(in the rows, 128 means zero)
Each row has a class, written after it.
[ 66 113  93 129  97 133 130  75 164 169 121 140 125 121 148 132 110 153
 158 143 148 134 117 146 147  93 147 138 133 137  93 125 116 145  84  67
 155 126 141 121  37 160 189  82] -> Nosus
[124 128 142 140 137 131 136 152 139 112 108 133 138 122 128 118 133 152
 130 125 115  95 140 139 133 122 110 132 124 148 130 141 149 142 117 119
 114 147 130 137 111 123 133 134] -> ridug
[174 131 104 141 145 139 118 123 125 118 124  62 124 135 129 122 135 110
 112 138 136 129 113  87 109 159 113 121 114 125 148 112 103 105 127 138
 139 109 113 148 181 114 108 136] -> kun
[ 99 119 104 138 123 141 127  96 157 149 127 140 128 114 133 123 125 147
 138 133 134 122 126 136 148 134 141 135 124 137 113 123 133 131  99  80
 141 140 131 124  69 143 155  92] -> runi
[100  99 132 142 114 162 156 127 143 152 138 130 120 133 169 141 109 111
 144 159 151  90 160 115 165 150 130 115 126 154 132 110 123 113 139 102
 153  96 157  94  53 135 135  91] -> doz
[147 123 100 138 134 138 119 117 128 135 141  82 134 117 134 126 122 135
 141 144 137 117 117 103 125 138 115 125 112 128 127 124 102 135 136 122
 135 114 127 134 144 120 126 117] -> Nosus
[137 128  93 135 146 127 113 109 136 145 131  86 132 114 122 114 119 132
 130 140 138 130 115 114 110 119 114 126 123 131 133 117 110 151 127 130
 128 138 115 140 152 121 115 120] -> Guba
[121 127 113 142 120 141 136 109 141 149 131 116 121 133 145 141 134 109
 127 136 143 127 121 116 142 136 135 133 137 131 133 116 110  97 105 103
 151  96 119 116  89 123 140 119] -> doz
[184 146 127 150 176 137 133 171 114 107 132 119 136 140 108 141 143  92
  90 109 109 114 115 123 106 162 128 160 119 127 153 131 133 102 117 138
 131 100  83 138 158  95 113 152] -> kogi
[109 106 131 137 108 140 152 135 151 140 118 129 147 125 141 134 126 137
 135 135 139  91 142 117 156 129 127 115 133 156 133 126 129 127 137  95
 126 118 156 112  73 125 137 100] -> fipe
[180 152 134 140 166 152 147 176 117 106 132 113 119 157 123 154 149  76
 103 106 127 107 116 105 106 137 127 144 118 114 159 118 114  78 103 136
 151  96  88 128 142  93 119 149] -> pevid
[166 136 159 140 144 162 159 177 112 108 127 109 124 154 142 145 134  85
 113 136 131  95 139 100 141 168 118 131 109 140 164 113 132  87 126 131
 139  87 120 111 115 112 120 123] -> kun
[ 44  84  98 129  75 135 136  64 178 185 122 140 137 104 153 124 106 169
 160 153 150 123 139 152 173 104 152 124 143 153  91 116 124 143 105  55
 152 128 178 103  19 165 182  52] -> runi
[130 120 144 132 123 141 155 168 122 122 135 125 142 121 139 134 120 121
 125 139 122  91 142 111 137 149 116 123 113 138 150 126 141 116 135 120
 118 120 129 118 108 116 119 133] -> kogi
[129 119 133 138 134 144 150 119 125 142 153 104 123 145 146 167 131  67
 134 141 148 138 138  93 162 185 151 130 115 129 145 107 111  68 133 103
 166  65 116  98  90 119 147 106] -> Rirof
[112  90 145 140  92 147 165 119 117 175 134 124 135 149 181 167  98  65
 150 173 173 124 164  83 198 172 146 113 129 154 152  99 109  79 157  97
 175  46 166  77  56 119 143  75] -> sazu
[178 156 117 147 168 130 132 173 120  95 135 126 133 138 100 131 147 120
  89  96  95 106 104 131  89 144 116 155 117 120 143 143 137 116 105 141
 113 122  77 151 158  96 110 170] -> kogi
[104 109 112 140 108 145 141 100 146 162 135 107 112 142 157 153 109  85
 138 144 157 131 136 118 142 126 142 130 128 137 140 103 112  97 114  96
 166  91 134  97  70 133 158  82] -> Guba
[178 149  86 142 176 137 110 131 130 106 133  78 133  97 100  90 145 156
 111 122 104 118  86 127  77 124  98 143 124 112 135 125 123 155 110 146
 115 152  89 172 199 111  95 149] -> runi
[108 111 130 140 105 144 156 135 138 153 111 126 140 138 156 146 122 102
 136 157 149 100 148 104 166 167 138 119 125 153 146 106 126 101 136 105
 149  84 146  99  80 124 131 105] -> sazu
[120 164 106 130 143 122 114 132 146 104 145 121 129  97  90 109 150 175
 123  95 104 115  94 155  91  96 115 146 125 112 104 137 142 157  80 103
  96 168 107 157 129 139 133 142] -> kun
[ 70 107 108 128  75 138 151  76 163 173 122 117 111 114 162 143 123 131
 154 149 150 143 135 131 166 108 143 127 142 144  98 117 113 133  97  61
 154 125 153 112  21 148 182  81] -> fipe
[168 137 106 144 142 133 116 108 126 137 112  85 128 117 128 119 131 114
 112 156 130 137 108  90 120 149 121 139 141 121 149 118 108 125 129 137
 129 113  99 150 169  99 107 141] -> sazu
[126 106 141 144 103 148 175 130 128 154 128 115 146 154 168 148 110  78
 139 146 162 105 146  91 178 168 146 116 126 150 167 114 117  82 152 110
 161  51 132  94  82 121 142  94] -> Nosus
[148 122 148 151 126 140 166 186 123 114 120 115 143 153 149 141 124  93
 114 139 130  87 147 100 141 166 128 119 115 147 155 133 139  92 142 129
 135  93 126 115 116 111 117 122] -> kogi
[144 115 147 137 119 148 160 181 117 114 126 123 140 155 154 151 120  87
 120 134 134  84 148 103 148 174 122 116 103 145 159 121 128  87 146 129
 142  88 127 104 111 112 114 126] -> kogi
[152 122 120 148 136 145 137 130 125 137 133 106 111 154 146 161 128  82
 123 139 148 128 132 100 146 142 134 136 120 128 148 112 111  87 109 111
 173  79 112 108  95 111 148 103] -> ridug
[209 173 118 136 185 121 101 177 104  60 108 102 132 133  64  96 156 157
  81  89  85 123  84 127  57 134 100 146 118 101 144 151 138 145 119 177
  69 163  70 182 252 104  75 190] -> kun
[158 130  89 148 153 135 112 125 137 132 114  81 136 120 115 120 126 133
 117 141 129 131 106 104 102 145 121 137 121 115 131 116 104 134 127 135
 133 130 101 157 174 109 111 136] -> sazu
[110  98 149 143 108 154 153 130 126 158 136 109 147 160 173 157 107  82
 145 169 170 110 162  89 178 165 138 105 113 159 159  93 115  74 153 106
 165  68 153  71  60 130 142  69] -> Guba
[110  73 111 149 107 153 144  67 122 204 160  86 119 145 200 165  94  48
 162 182 200 166 153  83 190 166 161 108 120 137 137  95  89  83 182  93
 197  27 160  77  81 148 161  37] -> Rirof
[134  95 101 143 117 137 120  90 139 163 122  71 131 131 153 134 104  91
 138 162 165 144 134  82 146 151 135 115 123 133 149 106  91 105 142 116
 157 101 126 116 134 119 130  83] -> Guba
[126 138 119 141 140 143 136 126 130 131 143 134 111 127 130 146 135 113
 119 128 129 113 127 135 127 128 135 145 131 127 131 120 120 114  99 105
 143 113 113 112  89 128 136 125] -> doz
[140 109  96 143 122 156 125 109 130 162 145  76 114 124 162 137 115  96
 144 181 161 137 129  85 146 151 127 114 124 120 137 101  93 110 149 125
 164  86 132 106 120 123 123  89] -> doz
[213 174 143 133 179 128 118 183  93  68 126 109 117 159  92 141 167  81
  72  91 100 114 108 101  80 157 111 139 110 112 178 128 125  84 111 169
 113 125  58 138 207  83  84 183] -> Guba
[105  97 110 141  89 143 146  98 143 164 124 100 119 141 166 150 109  83
 132 149 158 130 141 100 147 133 146 115 129 141 150 106 102  90 114  93
 166  90 138  95  74 131 156  84] -> Guba
[ 83 123  96 126 103 120 136 100 160 146 118 132 136 112 123 132 126 166
 137 111 130 126 109 155 128 102 130 140 136 139  98 117 124 141  81  73
 128 146 125 139  71 141 155 116] -> fipe
[ 79 126 107 130 106 132 132 102 161 147 116 135 119 125 143 130 137 145
 149 122 139 141 131 157 140  87 142 135 135 124  85 130 128 133  87  83
 147 136 137 131  62 148 164 106] -> pevid
[153 158 138 137 151 142 129 178 123  81 114 122 138 127 102 109 156 152
 101 116  89  81 122 137  97 117  95 133 111 134 145 139 147 149 108 143
  85 166 105 141 145 111  99 159] -> Guba
[148 124  83 133 127 124 106 124 131 127 113 102 138 110 114 106 128 146
 115 138 114 128 106 124 111 134 114 137 125 127 121 137 122 159 125 129
 109 139 114 160 172 113 109 140] -> kogi
[195 131 122 149 166 133 117 151 109 114 128  75 144 144 125 131 129  90
 108 137 140 121 126  80 111 183 118 128 104 132 175 114 108  99 156 157
 134 109  79 129 194  97  94 130] -> Guba
[130 103  97 145 114 148 126  81 140 166 132  71 114 125 164 139 110 108
 148 168 157 139 137 101 160 151 125 122 123 143 127 104 101 123 136 109
 168  99 134 124 102 123 144  96] -> ridug
[178 135 137 142 146 136 149 164 107 111 133 109 112 172 138 167 132  50
  94 120 137 129 125  80 125 179 133 138 110 121 171 118 112  59 118 139
 162  76  85 118 152  97 116 150] -> kogi
[101 118 130 134  98 133 147 129 137 134 116 124 140 116 143 127 130 157
 150 140 128  92 147 132 163 116 119 115 128 157 120 132 135 147 116  91
 118 134 157 121  57 129 148 102] -> ridug
[130 156 101 140 166 130 117 133 136 112 125 135 115 122  98 131 149 149
 113 108 107 113 106 154 104 116 122 154 127 121 120 124 136 131  84 115
 115 150  93 140 120 129 123 156] -> doz
[ 60 116 102 128  96 115 121  74 177 162 116 130 127  96 130 118 124 171
 149 126 133 142 129 164 147  93 145 135 145 143  83 136 138 156  96  65
 126 156 158 138  49 164 183 103] -> kun
[158 130 145 137 141 143 144 178 112 100 131 136 141 134 124 135 128 118
 111 123 111  80 136 118 130 156 112 134 110 139 152 136 143 115 131 132
 112 122 112 126 129 104 105 146] -> kogi
[ 71  86  70 144  92 135 119  51 169 204 112  89 120 113 175 131  95 136
 166 183 176 149 137 118 168 128 149 111 143 145  98 104  97 127 128  81
 169 108 161 111  62 157 163  70] -> doz
[ 48  93 108 133  73 136 154  65 168 183 151 123 120 113 164 147 103 124
 162 158 158 134 141 126 171 117 160 127 137 147  98 119 120 131 122  58
 161 106 163 103  24 160 187  66] -> Rirof
[109 110 102 145 127 134 128 101 154 154 123 122 122 132 140 149 126 119
 139 126 145 124 132 127 151 140 144 131 125 142 127 117 122 111 109  89
 156 113 127 119  64 133 166 102] -> ridug
[156 130 141 137 131 149 150 174 115 110 120 103 138 154 136 139 121 102
 123 135 136  97 133  99 142 164 119 118 113 135 159 110 127  88 131 128
 134  90 126 113 119 114 116 118] -> kun
[112 147 109 136 125 117 120 123 148 114 118 134 129 111 108 129 141 167
 124 111 106 120 108 150 105 104 124 153 127 126  95 141 135 141  72  97
 118 164 110 157 108 127 140 155] -> sazu
[212 125 120 147 176 156 134 157 102 114 144  72 132 151 132 136 128  71
 105 139 141 109 119  67 116 192 113 121 102 121 184 100  98  69 153 154
 159  71  98 123 189  90  87 121] -> runi
[127 141 123 130 147 135 128 121 141 124 135 128 126 118 119 132 157 138
 125 115 123 120 116 135 124 126 119 142 130 134 119 126 125 128 101  99
 127 130 115 131  86 123 142 132] -> fipe
[134 135 139 124 123 143 143 153 122 109 123 134 128 120 126 125 141 135
 122 131 116  88 135 124 131 122 114 121 128 135 139 128 132 130 118 124
 112 135 131 123 117 118 107 136] -> doz
[207 163 120 135 203 133 105 184 109  71 120 113 128 129  80 100 167 144
  85  95  91 104  93 122  52 113  94 143 121 103 146 145 131 150 126 181
  85 161  79 178 252  93  70 182] -> pevid
[123 130 125 141 135 147 145 128 148 127 125 135 124 134 129 144 133 118
 120 112 122 118 127 138 133 143 134 141 128 141 129 118 131 112 113  99
 134 125 113 126  87 122 147 120] -> fipe
[113 100  93 139 113 134 127  90 148 166 131  74 132 114 148 128 112 128
 159 158 151 144 121 108 144 140 131 121 121 130 108 114 103 129 142 115
 154 117 138 130 122 134 139  92] -> Rirof
[124 111 154 137 121 152 167 162 122 133 131 132 144 140 168 146 118 105
 146 143 146  79 158 109 167 158 125 116 105 157 149 122 122 116 148 107
 145  85 147  96  73 129 139  91] -> Nosus
[106 125 113 140 122 132 127 113 142 149 139 108 133 123 133 135 137 128
 138 136 138 121 124 129 134 101 128 128 125 142 119 121 123 127 109  98
 135 125 139 112  81 136 148  95] -> Guba
[130 129 139 134 128 145 142 176 132  98 117 140 140 132 121 117 129 151
 125 120 111  73 145 134 123 137 107 117 111 143 136 135 149 142 125 127
 110 145 135 130 117 118 118 132] -> ridug
[110 119 100 138 112 134 132 116 147 143 132 121 129 127 136 136 123 130
 127 130 133 125 116 130 130 120 130 143 128 130 113 125 122 126  91  97
 147 112 127 130  87 126 146 118] -> kogi
[193 143 119 137 174 137 124 136 106 100 136  69 125 121 121 119 133 106
 114 133 128 136 108  91 106 160 113 131 114 112 156 116 109 109 134 147
 134 116  84 150 206 105  90 136] -> runi
[140 130 116 142 158 143 141 133 134 127 150 123 126 142 121 152 130 102
 122 119 129 117 117 118 124 158 138 146 113 127 138 118 127 103 121 118
 146  94 103 124 112 118 135 129] -> Rirof
[144 140 105 141 149 143 141 133 123 120 120 122 109 151 128 150 139 102
 116 118 127 119 123 132 128 140 131 139 116 125 137 112 116  95  97 116
 143 101  97 122 114 122 124 132] -> doz
[135 122 130 141 131 140 147 134 128 141 131 119 127 153 146 155 122 100
 134 125 147 115 130 109 143 149 138 135 115 134 141 122 107  92 120 109
 157  87 118 107  91 124 154 105] -> Nosus
[146 101  98 149 127 149 121  98 127 163 136  65 121 144 166 154 101  89
 148 166 175 140 131  75 153 164 131 109 117 131 150  90  89  90 147 118
 181  77 129 110 118 117 138  85] -> ridug
[157 123  91 142 128 133 115 115 132 143 127  70 123 116 136 121 121 120
 124 156 136 137 111  92 122 145 118 129 122 119 127 126 106 127 128 130
 140 128 107 146 147 111 117 131] -> kogi
[124 121  90 141 138 133 112  96 151 164 121  97 132 128 139 118 124 124
 140 155 156 149 114 107 140 127 132 136 140 125 119 114 106 131 130 115
 152 113 114 141 124 122 134 104] -> pevid
[ 99 105 124 131  99 145 149 122 144 147 124 133 132 114 150 137 113 145
 156 137 131  89 143 129 163 126 123 124 116 155 120 129 126 141 126  94
 129 127 154 110  65 134 149 100] -> Nosus
[129 142 118 143 150 130 137 138 155 111 125 122 133 120 105 124 131 151
 114 102 113 110 110 137  93 121 127 140 127 125 122 138 131 135 103 106
 108 162 101 157 129 125 138 139] -> fipe
[164 162 124 138 172 135 130 168 120  90 129 129 124 133 101 129 150 129
 110  98 100  92 112 133  96 145 113 149 108 121 144 139 132 130 104 136
 110 137  89 143 151 112 122 158] -> Nosus
[164 146 140 140 141 137 152 186 114  94 118 113 146 150 118 137 138 113
 109 119 125  99 121  98 124 164 116 121 118 129 163 118 131 101 134 136
 113 114  97 126 152 103 100 137] -> fipe
[ 63  98  98 133  79 129 128  76 165 180 118 120 123 119 151 145 115 134
 154 153 151 131 145 140 166 108 150 133 138 160  99 115 118 134  99  65
 155 124 161  94  21 147 182  66] -> Guba
[129 118 103 144 132 149 144 119 143 146 124 107 121 135 141 139 120 119
 123 139 138 108 118 119 134 140 137 135 124 135 137 107 116 107 108  98
 152 104 119 117  89 129 144  90] -> runi
[119 146 117 145 142 128 130 119 147 133 123 131 143 118 119 127 141 135
 128 123 124 121 118 129 127 131 132 142 133 134 126 127 136 122 100 104
 131 130 117 143 101 120 142 141] -> sazu
[183 144 166 143 173 150 167 205 106  79 145 109 147 139 110 140 148  97
 106 107 105  70 133  98 110 176 108 134  97 133 179 129 136  91 145 154
 114 108  96 125 170  91  93 165] -> Rirof
[168 142 151 143 157 140 151 186 111  95 123 127 148 143 124 133 142 115
 112 116 117  80 128 109 126 156 115 136 105 135 166 137 130 114 136 137
 115 109  99 127 137 110 112 143] -> Nosus
[ 63 103 121 133  86 147 154 108 172 141 128 126 137  88 152 107 103 186
 158 148 126  83 144 146 148 111 124 116 125 159 100 136 145 159 115  70
 118 165 167 128  44 155 154  96] -> runi
[151 138 119 140 153 140 139 149 134 120 115 125 129 154 121 141 144 108
 104 111 124 112 115 125 110 125 129 146 123 122 138 120 116  97  89 120
 142 115  98 142 131 111 127 140] -> pevid
[117 141 111 141 126 124 141 123 151 136 117 113 143 130 110 130 123 147
 121 115 131 130 108 132 122 119 132 144 144 129 122 124 127 124  97  98
 123 132 109 144 105 120 146 128] -> fipe
[141 148 144 123 132 135 154 178 131  92 105 136 126 117 106 118 135 149
 107 108  91  88 129 135 108 135 102 133 126 140 138 136 150 149 120 131
  86 171 111 145 145 105 104 161] -> fipe
[123 129 120 140 131 133 133 123 134 139 120 115 129 135 129 139 137 116
 128 127 134 126 130 129 132 123 132 137 123 139 130 118 125 114  97 107
 140 118 124 114  87 125 143 107] -> Guba
[173 112 132 145 133 138 157 146 111 141 128  91 124 179 151 181 120  35
 108 141 154 135 135  72 157 195 149 125 116 126 175 101 101  27 133 133
 182  38 104  99 119  97 124 122] -> kogi
[113 152 105 128 119 124 119 128 159 105 111 126 123 108  95 110 140 184
 118 101  98 110 102 161  97  89 118 149 131 123  99 151 145 160  65 102
  95 185 117 165 116 138 149 155] -> kun
[175  88 109 148 143 158 143 133 101 159 146  75 137 171 164 174 101  40
 131 169 176 142 141  60 170 205 144 110  94 121 173  86  84  48 174 131
 184  18 117  87 131 106 114  80] -> kogi
[146 105 101 140 127 143 125  86 132 163 139  78 121 126 152 147 111  88
 141 166 158 143 123  79 154 164 138 124 119 127 145 108 100  99 152 118
 162  88 116 119 127 117 133 104] -> Rirof
[166 144 142 144 155 131 142 206 112  85 126 125 153 147 111 128 142 129
 105 105 114  78 129 114 104 149 107 117 106 134 159 133 138 120 133 147
 113 120 116 132 164 106  97 149] -> ridug
[137 116  98 145 120 143 136  91 134 166 119  65 132 136 161 138 103 101
 150 166 163 141 124  91 160 161 138 124 125 137 139 107  92 109 144 114
 161  83 117 125 120 122 147  94] -> Nosus
[107 107  70 137 105 126 105  66 160 168 127  96 128  87 139 108 111 160
 146 155 131 145 110 130 139 111 121 136 133 129  96 133 121 158 107  94
 130 154 124 159 101 131 144 123] -> kogi
